Below is a small trained network, with its code and all its weights. Each question gives an input and a target symbol and asks what happens when units are switched off, that is, made to give their printed mean instead of their output.

import numpy as np


def w(rows, s, z=0):
    codes = np.array(rows[::2]) - 128.0
    scale = np.full(codes.shape[1], s)
    scale[-1] = z or s
    return codes * scale


def f(y):
    return np.maximum(y, 0)


def softmax(a):
    e = np.exp(a - a.max(-1, keepdims=True))
    return e / e.sum(-1, keepdims=True)


def log_softmax(a):
    a = a - a.max(-1, keepdims=True)
    return a - np.log(np.exp(a).sum(-1, keepdims=True))


def net(x, mask):
    ids = ['ΞΠαγδζηλστφ'.index(c) for c in x.split()]
    T = len(ids)
    res = E[ids] + P[:T]
    r = res
    for j in range(3):
        rows = slice(3 * j, 3 * j + 3)
        q, k, v = (r @ M[0][rows].T for M in (Q, K, V))
        z = softmax(np.where(np.tri(T) > 0, q @ k.T / 3**0.5, -1e9)) @ v
        o = O[0][rows]
        res = res + np.where(mask[j], z, o[:, -1]) @ o[:, :-1]
    y = f(res @ A[0][:, :-1].T + A[0][:, -1])
    res = res + np.where(mask[3:7], y, B[0][:, -1]) @ B[0][:, :-1]
    return log_softmax(res[-1] @ U[:, :-1].T + U[:, -1])


Q, K, V, O, A, B = {}, {}, {}, {}, {}, {}
E = w([
[140,99,96],'Ξ',
[153,148,102],'Π',
[137,131,93],'α',
[181,153,179],'γ',
[72,113,160],'δ',
[110,116,101],'ζ',
[96,69,153],'η',
[175,109,170],'λ',
[123,218,125],'σ',
[54,130,242],'τ',
[3,111,121],'φ',
],0.018)
P = w([
[133,130,169],'0',
[138,104,91],'1',
[111,149,254],'2',
[141,100,73],'3',
[107,167,245],'4',
[149,98,73],'5',
[121,178,239],'6',
],0.009)
Q[0] = w([
[97,219,253],'h1',
[166,189,68],'h1',
[192,60,8],'h1',
[106,115,167],'h2',
[151,69,214],'h2',
[176,108,214],'h2',
[72,89,204],'h3',
[62,200,148],'h3',
[57,168,165],'h3',
],0.014)
K[0] = w([
[23,189,181],'h1',
[217,194,88],'h1',
[252,82,106],'h1',
[59,93,93],'h2',
[78,54,156],'h2',
[94,45,165],'h2',
[51,95,111],'h3',
[60,202,137],'h3',
[46,179,110],'h3',
],0.015)
V[0] = w([
[165,72,39],'h1',
[152,201,91],'h1',
[167,55,115],'h1',
[136,149,90],'h2',
[177,146,131],'h2',
[152,155,76],'h2',
[185,60,127],'h3',
[250,187,137],'h3',
[101,157,197],'h3',
],0.014)
O[0] = w([
[18,204,145,2],'h1',
[152,211,140,60],'h1',
[13,125,219,85],'h1',
[140,150,90,82],'h2',
[29,72,105,94],'h2',
[127,121,30,56],'h2',
[27,173,221,93],'h3',
[187,230,254,42],'h3',
[230,2,116,206],'h3',
],0.0068,0.0087)
A[0] = w([
[125,134,92,111],'n1',
[76,140,73,1],'n2',
[36,161,162,109],'n3',
[107,248,166,150],'n4',
],0.016,0.0073)
B[0] = w([
[206,149,177,176],'n1',
[251,84,171,175],'n2',
[30,116,153,222],'n3',
[111,236,103,255],'n4',
],0.013,0.0078)
U = w([
[90,156,80,211],'Ξ',
[182,182,184,139],'Π',
[169,92,208,1],'α',
[96,190,37,132],'γ',
[121,174,239,107],'δ',
[112,117,225,235],'ζ',
[86,116,2,186],'η',
[28,125,81,98],'λ',
[151,209,39,78],'σ',
[78,64,174,98],'τ',
[46,62,162,73],'φ',
],0.0076,0.0089)

Each question gives the input, a string of symbols that net reads in full, and the target symbol t.
The units are the heads (3 rows each of Q, K, V and O) and the neurons (one row each of A and B). Each row of codes is followed by its name. A weight is (code - 128) times the scale printed after its matrix; where a second scale follows, it is the last column's (O, A, B and U).
mask holds one flag per unit, heads first, then neurons. A switched-off unit (its flag False) gives its mean, the last column of its rows in O or B, instead of its output. The means were averaged over made-up inputs and are rounded, as every weight is.
A unit's drop is (log p(t) with every unit on - log p(t) with that unit switched off) / (log p(t) with every unit on - log p(t) with every unit switched off).
The circuit of an input: a set's keep is (log p(t) with only the set's units on - log p(t) with every unit switched off) / (log p(t) with every unit on - log p(t) with every unit switched off). Starting from all 7 units, units are removed one at a time, each time the one whose removal leaves the highest keep (on an exact tie, the one counted first), for as long as the keep stays at least 0.8.
units of the circuit, in order: the units of the circuit, biggest drop first
k most important neurons: the k neurons with the biggest drops, biggest first
heads that matter: for each layer, one digit per head in row order, 1 if its drop is at least 0.15 and else 0, layers parted by /
input φ Π φ η, target φ: 2 most important neurons -> n4, n3
input φ η φ Π, target γ: units of the circuit, in order -> h3, n4, h1
input φ Π λ ζ λ σ, target σ: units of the circuit, in order -> h1, h3, n4
input λ σ σ σ α, target Π: heads that matter -> 101
input Ξ λ τ λ τ, target α: heads that matter -> 101
input τ γ δ, target α: units of the circuit, in order -> h1, h2, h3
input Π λ σ Ξ γ α ζ, target Π: heads that matter -> 101
input Π σ γ η, target φ: units of the circuit, in order -> h1, h3, n3
input τ λ φ, target η: heads that matter -> 001
input Ξ ζ τ τ η, target α: heads that matter -> 110
input δ Ξ Π σ τ γ ζ, target α: units of the circuit, in order -> h1, n4
input Ξ φ λ φ τ Π γ, target α: units of the circuit, in order -> h1
input Ξ Ξ φ δ Ξ, target η: heads that matter -> 101
input λ η λ Ξ, target λ: heads that matter -> 101
input σ λ λ Ξ δ λ, target δ: units of the circuit, in order -> h3, h1
input φ σ δ ζ λ φ, target α: units of the circuit, in order -> n2, h3, n1, h2
input λ η γ λ Π ζ, target λ: 3 most important neurons -> n3, n2, n1
input σ α γ τ τ σ σ, target α: units of the circuit, in order -> h1, n4
input τ τ λ φ Ξ, target η: heads that matter -> 001
input Ξ φ δ σ, target σ: 2 most important neurons -> n3, n1
input φ λ Ξ δ, target η: most important neuron -> n3
input σ λ ζ τ λ, target α: 2 most important neurons -> n4, n3
input τ λ τ γ Ξ, target α: 2 most important neurons -> n4, n3
input Π σ λ γ η Π, target γ: 3 most important neurons -> n4, n2, n1
